Below is a small trained network, with its code and all its weights. Each question gives an input and a class and asks what happens when units are switched off, that is, made to give their printed mean instead of their output.

import numpy as np


def w(rows, s, z=0):
    codes = np.array(rows[::2]) - 128.0
    scale = np.full(codes.shape[1], s)
    scale[-1] = z or s
    return codes * scale


def norm(h):
    return h / np.sqrt((h * h).mean(-1, keepdims=True) + 1e-5)


def f(y):
    return y / 2 * (1 + np.tanh(0.7978845608 * (y + 0.044715 * y**3)))


def log_softmax(a):
    a = a - a.max(-1, keepdims=True)
    return a - np.log(np.exp(a).sum(-1, keepdims=True))


def net(x, mask):
    res = np.array(x, float).reshape(1, 7) / 4 @ E
    u = 0
    for l in range(4):
        y = f(norm(res) @ A[l][:, :-1].T + A[l][:, -1])
        res = res + np.where(mask[u : u + 9], y, B[l][:, -1]) @ B[l][:, :-1]
        u += 9
    return log_softmax(norm(res)[-1] @ U[:, :-1].T + U[:, -1])


A, B = {}, {}
E = w([
[120,138,117,130,126,132,127,131,123],'x0',
[100,135,159,185,88,212,163,22,125],'x1',
[215,254,194,149,154,163,193,208,122],'x2',
[98,161,119,123,132,128,125,129,141],'x3',
[148,151,103,139,173,4,216,56,92],'x4',
[196,152,103,126,227,188,55,89,160],'x5',
[131,124,137,124,131,125,129,126,133],'x6',
],0.006)
A[0] = w([
[143,164,136,98,158,133,144,116,118,148],'0.n1',
[151,165,144,132,76,125,145,151,138,8],'0.n2',
[119,133,139,149,2,85,167,161,162,67],'0.n3',
[109,121,158,92,98,155,122,157,179,24],'0.n4',
[121,157,143,113,177,73,173,72,98,19],'0.n5',
[138,111,128,123,30,81,171,125,178,77],'0.n6',
[142,132,167,225,93,174,139,63,154,123],'0.n7',
[159,191,159,96,145,169,186,141,99,162],'0.n8',
[169,122,114,125,176,142,90,103,164,226],'0.n9',
],0.008,0.0017)
B[0] = w([
[204,145,95,138,134,154,100,109,117,162],'0.n1',
[116,105,148,150,136,116,97,141,130,146],'0.n2',
[75,127,140,153,254,165,150,174,80,253],'0.n3',
[123,98,127,92,114,163,128,171,68,155],'0.n4',
[165,149,111,62,107,99,195,119,90,220],'0.n5',
[65,125,104,161,188,131,139,149,72,211],'0.n6',
[87,126,71,153,85,104,168,136,249,236],'0.n7',
[107,76,162,172,94,98,12,71,118,246],'0.n8',
[102,105,126,120,144,168,153,112,54,243],'0.n9',
],0.0073,0.0034)
A[1] = w([
[205,103,40,92,247,124,66,168,123,37],'1.n1',
[215,191,222,244,105,102,165,255,153,176],'1.n2',
[131,138,144,73,189,106,128,188,161,1],'1.n3',
[195,97,91,80,160,59,89,254,177,83],'1.n4',
[92,53,109,154,125,187,58,193,185,241],'1.n5',
[168,158,112,70,253,222,154,46,200,32],'1.n6',
[170,82,122,160,113,84,62,202,66,121],'1.n7',
[23,9,56,74,134,78,114,129,125,164],'1.n8',
[96,96,199,80,180,187,137,192,180,74],'1.n9',
],0.0058,0.0014)
B[1] = w([
[64,122,143,197,132,110,133,201,166,190],'1.n1',
[81,177,255,56,180,84,5,43,162,178],'1.n2',
[70,195,148,175,97,152,151,112,142,134],'1.n3',
[73,105,155,234,33,99,228,173,199,173],'1.n4',
[177,161,71,96,115,91,213,87,40,223],'1.n5',
[112,68,207,156,244,170,199,158,129,165],'1.n6',
[122,195,79,120,151,213,123,54,244,169],'1.n7',
[175,159,219,114,164,85,24,70,194,253],'1.n8',
[209,101,26,127,68,161,169,134,153,156],'1.n9',
],0.0058,0.0068)
A[2] = w([
[135,144,121,108,104,92,45,81,122,82],'2.n1',
[156,128,72,2,27,234,107,194,103,1],'2.n2',
[120,126,202,101,110,204,82,176,130,115],'2.n3',
[190,171,94,92,154,10,142,125,63,105],'2.n4',
[59,85,151,89,157,163,153,149,81,188],'2.n5',
[103,180,108,159,88,79,157,161,205,147],'2.n6',
[108,63,190,137,197,164,136,159,45,140],'2.n7',
[216,130,45,196,187,203,113,71,150,88],'2.n8',
[117,106,108,71,143,99,120,70,164,72],'2.n9',
],0.0066,0.0024)
B[2] = w([
[138,204,184,138,115,106,54,137,75,212],'2.n1',
[239,117,78,93,115,151,180,98,80,188],'2.n2',
[137,95,80,67,125,109,178,66,55,177],'2.n3',
[169,149,49,118,103,231,157,104,128,255],'2.n4',
[152,115,69,186,144,101,99,254,65,218],'2.n5',
[174,76,113,111,133,163,145,102,194,206],'2.n6',
[72,133,93,171,143,128,114,168,116,233],'2.n7',
[30,102,138,149,155,36,150,187,102,231],'2.n8',
[120,144,147,109,125,160,109,106,75,207],'2.n9',
],0.008,0.0031)
A[3] = w([
[60,85,92,130,108,127,100,71,155,2],'3.n1',
[134,123,139,172,106,141,198,173,179,139],'3.n2',
[79,118,97,152,107,160,163,88,254,173],'3.n3',
[158,156,72,131,127,49,92,186,186,105],'3.n4',
[97,116,146,92,114,85,38,90,111,119],'3.n5',
[91,111,111,151,224,105,139,184,125,149],'3.n6',
[146,179,134,95,173,129,184,100,115,223],'3.n7',
[98,61,160,141,118,97,116,160,59,200],'3.n8',
[177,116,62,130,105,178,216,75,127,251],'3.n9',
],0.0078,0.0023)
B[3] = w([
[109,178,135,117,101,129,93,154,169,154],'3.n1',
[94,141,203,149,95,114,99,70,203,168],'3.n2',
[166,73,186,150,23,84,187,213,163,195],'3.n3',
[94,39,193,122,75,117,158,142,160,152],'3.n4',
[182,210,186,141,163,223,73,141,141,221],'3.n5',
[39,102,102,164,129,103,162,206,111,255],'3.n6',
[148,110,77,147,110,254,73,137,86,190],'3.n7',
[147,178,88,183,225,188,149,93,142,200],'3.n8',
[181,109,131,23,121,62,127,155,87,230],'3.n9',
],0.0079,0.0056)
U = w([
[33,129,96,195,212,121,135,187,97,121],'0',
[133,203,185,136,156,159,8,63,145,252],'1',
[193,125,46,54,126,114,147,107,74,153],'2',
[104,94,181,150,70,66,149,149,210,29],'3',
],0.017,0.00036)

Each question gives the input, the list of numbers given to net, and the class t.
The units are the neurons (one row each of A and B). Each row of codes is followed by its name. A weight is (code - 128) times the scale printed after its matrix; where a second scale follows, it is the last column's (A, B and U).
mask holds one flag per neuron, layer by layer. A switched-off neuron (its flag False) gives its mean, the last column of its row in B, instead of its output. The means were averaged over made-up inputs and are rounded, as every weight is.
A unit's drop is (log p(t) with every unit on - log p(t) with that unit switched off) / (log p(t) with every unit on - log p(t) with every unit switched off).
The circuit of an input: a set's keep is (log p(t) with only the set's units on - log p(t) with every unit switched off) / (log p(t) with every unit on - log p(t) with every unit switched off). Starting from the 12 units with the biggest drops (on a tie, the unit counted first), units are removed one at a time, each time the one whose removal leaves the highest keep (on an exact tie, the one counted first), for as long as the keep stays at least 0.8.
circuit, biggest first: the units of the circuit, biggest drop first
k most important neurons: the k neurons with the biggest drops, biggest first
k most important neurons of layer l: the k neurons of layer l with the biggest drops, biggest first
drop when u is switched off: that unit's drop, to one decimal
input [8,-7,0,1,7,1,-7], class 2: most important neuron : (0.n5)
input [3,5,4,6,-1,-3,-5], class 3: 3 most important neurons : (0.n7, 1.n8, 3.n3)
input [-8,-8,-4,-5,-7,5,3], class 3: 2 most important neurons : (1.n4, 1.n1)
input [-5,8,-3,-2,1,6,5], class 3: circuit, biggest first : (0.n7, 3.n3)
input [8,6,-2,5,5,-3,3], class 3: 3 most important neurons : (0.n7, 3.n3, 1.n5)
input [0,-2,4,-6,5,2,-7], class 2: 2 most important neurons : (0.n5, 2.n4)
input [7,-8,7,-6,-8,-7,-6], class 2: 4 most important neurons of layer 1 : (1.n9, 1.n7, 1.n8, 1.n6)
input [8,-3,-7,1,-6,7,-3], class 0: 3 most important neurons : (0.n8, 2.n8, 1.n2)
input [0,-6,5,-3,-5,-2,-1], class 3: circuit, biggest first : (1.n4, 2.n6)
input [4,8,-4,2,7,6,-6], class 3: 4 most important neurons : (0.n7, 1.n5, 0.n3, 3.n3)
input [-8,-7,7,-5,4,-3,-2], class 1: 3 most important neurons : (1.n2, 0.n8, 0.n7)
input [3,-7,5,-8,-8,-5,-6], class 2: 3 most important neurons : (2.n3, 1.n9, 0.n4)
input [-8,7,5,6,1,2,5], class 3: 3 most important neurons : (0.n7, 3.n3, 1.n8)
input [-7,8,2,-1,-3,8,-7], class 0: circuit, biggest first : (2.n8)
input [-6,-2,-3,-6,-4,0,6], class 2: 3 most important neurons : (2.n2, 0.n8, 1.n2)
input [-6,-1,-5,8,-8,-6,7], class 2: 2 most important neurons : (2.n2, 1.n9)
input [-5,-6,1,-2,6,-5,4], class 2: 2 most important neurons of layer 1 : (1.n6, 1.n1)
input [5,5,3,6,-3,1,-2], class 3: drop when 0.n7 is switched off : 1.9
input [1,6,4,3,8,3,3], class 2: drop when 0.n5 is switched off : 1.4
input [-1,-8,4,-8,0,-3,-3], class 3: circuit, biggest first : (1.n4)
input [-2,5,8,6,3,-2,5], class 1: drop when 0.n3 is switched off : 0.0
input [2,5,1,-5,8,6,0], class 2: 2 most important neurons of layer 0 : (0.n5, 0.n3)
